Below is a small trained network, with its code and all its weights. Each question gives an input and a class and asks what happens when units are switched off, that is, made to give their printed mean instead of their output.

import numpy as np


def w(rows, s, z=0):
    codes = np.array(rows[::2]) - 128.0
    scale = np.full(codes.shape[1], s)
    scale[-1] = z or s
    return codes * scale


def f(y):
    return y / 2 * (1 + np.tanh(0.7978845608 * (y + 0.044715 * y**3)))


def log_softmax(a):
    a = a - a.max(-1, keepdims=True)
    return a - np.log(np.exp(a).sum(-1, keepdims=True))


def net(x, mask):
    res = np.array(x, float).reshape(1, 4) / 4 @ E
    y = f(res @ A[0][:, :-1].T + A[0][:, -1])
    res = res + np.where(mask, y, B[0][:, -1]) @ B[0][:, :-1]
    return log_softmax(res[-1] @ U[:, :-1].T + U[:, -1])


A, B = {}, {}
E = w([
[77,227,140,128,152,108,205,96],'x0',
[150,109,204,88,164,149,82,131],'x1',
[163,138,161,192,104,72,146,143],'x2',
[223,184,99,178,108,160,65,7],'x3',
],0.014)
A[0] = w([
[117,107,60,169,101,91,151,143,96],'N0',
[91,101,67,78,136,204,97,129,5],'N1',
[103,68,145,93,129,111,193,163,32],'N2',
[135,49,100,136,111,70,71,139,25],'N3',
[102,160,176,134,142,104,161,105,82],'N4',
[129,108,247,117,137,100,108,114,41],'N5',
[161,132,145,174,92,55,86,184,4],'N6',
],0.014,0.0035)
B[0] = w([
[62,170,178,4,93,205,46,98,193],'N0',
[83,103,149,226,149,78,121,148,209],'N1',
[238,64,143,137,79,122,118,9,252],'N2',
[139,220,50,26,215,135,213,131,199],'N3',
[148,85,69,94,218,125,178,154,189],'N4',
[47,99,129,39,81,182,80,88,207],'N5',
[79,118,151,210,184,54,136,95,183],'N6',
],0.011,0.014)
U = w([
[251,143,99,156,89,133,92,66,82],'0',
[51,162,133,98,91,181,78,125,70],'1',
[143,141,67,114,201,114,159,155,44],'2',
[71,129,140,182,155,54,123,134,245],'3',
[164,150,133,125,99,112,100,154,198],'4',
],0.017,0.011)

Each question gives the input, the list of numbers given to net, and the class t.
The units are the neurons (one row each of A and B). Each row of codes is followed by its name. A weight is (code - 128) times the scale printed after its matrix; where a second scale follows, it is the last column's (A, B and U).
mask holds one flag per neuron, in row order. A switched-off neuron (its flag False) gives its mean, the last column of its row in B, instead of its output. The means were averaged over made-up inputs and are rounded, as every weight is.
A unit's drop is (log p(t) with every unit on - log p(t) with that unit switched off) / (log p(t) with every unit on - log p(t) with every unit switched off).
The circuit of an input: a set's keep is (log p(t) with only the set's units on - log p(t) with every unit switched off) / (log p(t) with every unit on - log p(t) with every unit switched off). Starting from all 7 units, units are removed one at a time, each time the one whose removal leaves the highest keep (on an exact tie, the one counted first), for as long as the keep stays at least 0.8.
units of the circuit, in order: the units of the circuit, biggest drop first
unit that matters most: the unit with the biggest drop
k most important neurons: the k neurons with the biggest drops, biggest first
drop of u: that unit's drop, to one decimal
input [-5,-4,-1,-2], class 2: unit that matters most : N3
input [8,2,7,2], class 2: 2 most important neurons : N4, N1
input [-7,2,2,4], class 2: units of the circuit, in order : N3, N2
input [-5,7,-4,3], class 1: 2 most important neurons : N2, N5
input [-3,-3,-2,-2], class 4: units of the circuit, in order : N5, N4, N6
input [-5,3,0,1], class 2: 3 most important neurons : N2, N3, N0
input [5,2,8,4], class 3: 2 most important neurons : N2, N3
input [-4,6,-5,4], class 1: 2 most important neurons : N2, N6
input [0,-8,-6,-8], class 0: 2 most important neurons : N2, N5
input [-6,4,1,2], class 2: 3 most important neurons : N3, N2, N0
input [-7,-7,4,0], class 1: 2 most important neurons : N0, N4
input [8,8,2,3], class 1: 4 most important neurons : N5, N3, N2, N6
input [-4,7,0,-8], class 0: 2 most important neurons : N2, N0
input [2,-3,8,1], class 3: unit that matters most : N6
input [6,4,-1,-2], class 2: 3 most important neurons : N4, N0, N1
input [6,-6,-3,5], class 1: 3 most important neurons : N2, N3, N0
input [-6,6,7,3], class 3: 4 most important neurons : N6, N0, N2, N4
input [-5,-1,7,1], class 3: 2 most important neurons : N6, N4
input [-8,-8,3,-1], class 1: drop of N0 : 2.9
input [-2,8,-1,-8], class 0: unit that matters most : N2
input [-1,-7,3,6], class 1: drop of N4 : 0.0
input [-4,2,6,1], class 3: drop of N2 : 0.1
input [3,-4,-4,-8], class 0: drop of N2 : 0.9
